Two labels a row
-1.59; -0.97; -0.34; 0.32; -0.05; 0.41; 0.68; -0.46; -0.95; 0.04; -0.18; 0.62; 0.85; -0.22; -1.06; -3.15	J & D
-0.79; 0.63; -0.26; 0.06; 0.05; -0.87; 1.06; -0.67; -1.48; 1.20; -0.12; 0.27; 1.32; -1.12; -0.60; -3.06	M & D
-1.29; 1.02; -1.19; 0.02; 1.04; -0.24; 0.48; 0.61; -1.72; -0.15; -1.20; 0.25; -0.43; -0.25; -0.27; 0.22	B & D
-1.09; 0.51; -1.16; -0.57; 0.16; -2.51; 1.97; 0.88; -0.12; 0.45; -0.50; 0.55; 1.28; 0.20; -0.82; -1.42	M & D
-0.07; 1.22; -0.26; -0.53; 0.08; -0.80; 0.63; -2.65; 0.01; -0.46; 0.32; 0.96; 1.06; 0.66; 0.37; -3.23	M & C
0.32; -0.28; -0.85; 5.04; 0.47; 0.02; 2.59; 1.04; -2.57; 0.24; 0.99; 0.21; -0.51; -0.36; -0.70; -0.77	B & D
-0.41; 0.43; -1.49; -0.11; 0.67; -0.51; 0.62; -0.30; -1.71; -0.05; 0.00; -0.57; -0.02; -0.63; -0.81; -1.70	M & D
-0.47; 0.43; -0.45; -0.09; -0.23; -1.26; 1.41; 0.56; -1.26; -0.05; 0.24; 0.69; 0.30; -0.80; -0.84; -3.15	B & D
-1.17; 1.43; -0.35; 0.13; 0.22; -1.98; 1.43; 1.13; 0.07; -0.45; -0.19; -0.65; 0.79; 0.41; -1.99; -1.24	B & D
0.62; -0.42; -1.13; 0.57; 0.40; -0.20; 0.78; 0.48; -1.60; -0.62; -0.90; -0.09; 1.64; -0.73; -0.27; -0.58	B & D
-0.23; 0.04; 1.15; -1.10; 0.53; -1.01; 1.40; 0.18; 0.43; 0.38; -1.18; 0.05; 1.38; 1.73; -0.23; -2.67	J & H
0.68; 1.31; -0.07; 0.43; 0.51; -0.83; 0.22; -0.30; -0.54; -0.71; -0.10; -0.23; 1.82; -0.34; -0.51; -1.41	B & C
-1.83; 0.71; 1.44; 1.56; 0.28; -1.41; 2.07; 0.22; -0.33; 0.93; -0.10; 0.66; 0.82; -1.19; -1.18; -4.24	M & D
0.05; 0.68; 0.46; 0.15; 0.42; -0.90; 1.03; 1.11; 1.58; -0.09; -1.00; 0.64; 1.42; 0.02; -0.05; 0.03	B & N
-1.05; -0.17; -0.64; 0.10; 0.29; -1.29; 1.55; 0.53; -1.65; 0.48; 0.36; 0.21; -0.65; -0.45; -1.05; -3.01	M & D
-2.75; 1.30; 1.24; -0.70; 0.28; -2.09; 1.52; 0.24; -3.47; -0.07; 0.70; 0.31; 1.49; 1.35; -1.07; -6.68	M & C
-1.62; 0.21; 1.24; -0.87; 0.41; -1.39; 2.15; 0.46; -0.87; 1.01; -0.74; 0.45; 0.16; 1.35; -1.25; -6.19	Z & D
-0.51; 1.15; 1.47; -0.86; 1.20; -4.12; 4.94; -0.20; -1.24; -0.18; -1.75; 0.47; 2.08; 1.31; -1.53; -8.00	B & C
0.68; -0.06; 0.42; -1.18; 1.39; -0.09; 1.57; 0.74; 1.12; 0.57; -0.47; 0.91; 1.36; 1.04; -1.51; -1.45	B & N
0.75; -0.06; 0.00; -0.32; 0.55; -0.24; 0.45; 0.39; 1.55; 0.47; -0.52; 0.50; 1.68; 0.75; 0.68; -0.87	J & N
0.00; -0.94; 1.40; -0.41; 0.25; -2.24; 1.01; 0.08; -0.84; -1.32; 0.01; 0.10; 0.52; 0.20; -0.70; -3.10	M & D
-1.69; 0.20; 0.20; -0.26; 0.60; -2.22; 2.06; 0.85; -0.38; 0.60; -0.83; 1.22; 2.20; -0.47; -2.00; -4.19	J & D
1.45; -0.54; -1.92; -0.39; -0.11; -0.86; 1.27; 0.71; -0.91; -0.95; -0.11; 0.66; 0.46; -0.30; -1.16; -2.03	B & D
-1.50; -0.39; -1.39; 0.03; 0.08; -0.42; 2.10; 0.96; -1.22; 0.23; -0.46; 0.84; -0.09; 0.21; -1.38; -2.38	J & D
-1.25; 0.08; -0.76; -0.65; -0.21; -0.98; 0.65; 0.50; -1.73; -0.03; 0.35; 0.29; 0.29; -1.55; -1.23; -1.33	B & D
-0.81; -0.61; 0.37; 0.45; 0.03; -0.58; 1.58; 0.22; -1.61; 0.23; -0.50; 1.31; 0.59; -0.14; -1.26; -2.21	M & D
-0.49; 1.64; 0.29; 0.01; -1.02; -1.17; 1.19; 0.51; 1.44; -0.44; 0.01; 0.00; 2.56; 1.17; 0.21; -1.02	B & H
-0.01; -0.62; -0.98; -0.14; 0.21; -0.47; 0.57; 0.36; -1.04; -0.32; 0.11; 0.28; -0.60; -1.12; -0.20; -1.94	M & D
0.17; 0.54; -0.16; -0.52; 0.43; -1.02; 2.24; -1.16; -0.57; -0.12; -0.16; 0.13; 1.37; -0.02; -0.76; -4.03	B & C
-1.16; -1.32; 0.19; -0.61; 2.37; -0.90; 1.51; 0.62; -1.71; 0.19; 0.41; 0.11; -0.52; 0.28; -1.20; -5.41	M & D
-1.37; 0.10; 1.18; -0.81; 0.50; -2.25; 2.26; -0.21; -1.27; 0.48; 0.57; 0.67; 1.75; 0.92; -1.68; -5.98	J & D
-1.00; -0.81; -0.10; 0.90; 0.40; -1.49; 2.07; 0.84; -0.03; 0.54; -0.55; 0.67; 0.98; -0.13; -0.96; -3.55	M & D
-0.76; 1.30; 0.07; 1.28; -0.13; 0.28; -0.03; 0.09; -2.43; -0.16; -0.43; 0.36; 0.14; 0.54; -1.32; -0.97	K & D
0.32; -0.55; 2.34; -1.06; 0.68; -0.37; 1.31; 1.06; 1.21; -0.02; -0.60; 0.35; 0.47; 1.03; 0.38; -1.99	J & N

Both labels of each row
-0.31; -1.12; -1.60; 1.04; 0.86; 0.63; 0.26; 0.08; 0.73; -0.45; -1.19; -0.05; -0.80; -0.13; -0.58; 1.07	(53) & Q
0.82; 0.68; -0.25; 0.79; -0.90; 0.03; 0.37; -0.03; 0.25; -0.06; -0.59; 0.37; -1.93; 0.44; -0.54; 1.82	(57) & T
0.25; -0.54; -2.21; 0.21; 0.26; 0.18; -0.12; 0.32; 0.50; 0.14; -1.97; -0.43; -3.36; 0.51; 0.62; 0.14	(53) & U
0.64; -0.84; -2.75; 0.63; 1.70; 1.59; 0.15; -0.12; 0.40; 0.96; -1.46; 1.35; -1.12; 0.35; -0.84; 2.15	(57) & T
-0.34; -0.32; -1.20; -0.03; 0.29; 0.20; -0.02; -1.08; 0.45; 0.86; -0.62; -0.88; 0.05; -0.55; -0.31; 0.21	(53) & T
0.08; -0.57; -2.20; 0.86; 0.15; 0.27; -0.16; 0.32; 0.65; 0.31; -1.92; -0.74; -2.36; 0.99; -1.21; -1.22	(53) & G
0.33; -1.06; -2.17; 2.42; 1.24; 0.54; 0.37; 0.14; 0.96; 0.34; -2.51; 0.35; -3.86; -0.07; -0.52; 2.28	(53) & T
-0.22; 0.07; -1.78; 0.29; 1.91; 1.14; 1.56; 0.26; -1.02; 0.48; -2.48; 1.39; -1.01; 1.04; -0.34; 2.68	(57) & Q
1.06; 0.02; -0.57; 0.86; 0.52; 0.67; 0.90; 0.10; 0.70; -0.62; -0.87; 0.44; -1.48; -0.79; 0.53; 1.66	(53) & T
1.16; -0.15; -1.02; -0.08; -0.15; 0.43; 0.54; 1.71; 0.79; -0.72; -1.12; -0.30; -3.11; 0.27; -0.16; 1.25	(57) & T
1.06; -1.00; -1.21; 0.99; 1.13; 0.23; -0.20; -0.13; 0.84; 0.65; -1.94; 0.58; -3.43; 0.76; -0.85; 1.19	(57) & Q
-0.34; -1.64; -1.19; 2.19; 1.27; 1.46; 0.86; 0.91; -0.51; -0.18; -2.61; -0.08; -4.26; 0.87; 0.36; 2.55	(57) & T
-0.10; -0.71; -0.64; 1.51; 0.11; 1.06; 0.03; -0.28; 1.13; 0.48; -2.25; -0.06; -2.75; 1.35; -0.30; 0.95	(53) & Q
0.81; -0.61; -0.89; 1.78; 0.22; -0.09; -0.58; 0.30; -0.29; -0.11; -3.14; -0.08; -6.34; 0.44; -0.94; 0.62	(53) & G
-0.08; -1.01; -0.76; 1.00; 0.48; 1.57; 0.39; 1.21; 0.08; 0.83; -1.33; 0.20; -2.21; 0.19; -0.44; 2.06	(57) & Q
-0.05; -0.92; -2.02; 2.43; 0.57; 0.90; 0.24; 0.34; 0.12; -0.61; -3.13; 1.07; -6.61; 0.70; -0.05; 3.48	(57) & S
-0.90; -1.25; -1.28; 1.03; 0.65; 0.04; 0.76; 0.62; 0.59; -0.07; -2.98; 1.03; -4.46; 0.85; -0.90; 2.27	(53) & T
0.82; -0.68; -0.39; 1.62; 1.15; -0.71; -0.39; -0.58; 1.37; 1.62; -2.11; 0.16; -3.52; 0.28; -0.52; -0.48	(53) & Q
1.31; -1.39; 1.09; 2.38; 1.69; 0.18; -1.83; 0.42; 0.78; -0.27; -1.44; 1.14; -3.68; 0.33; -1.78; 1.28	(53) & Q
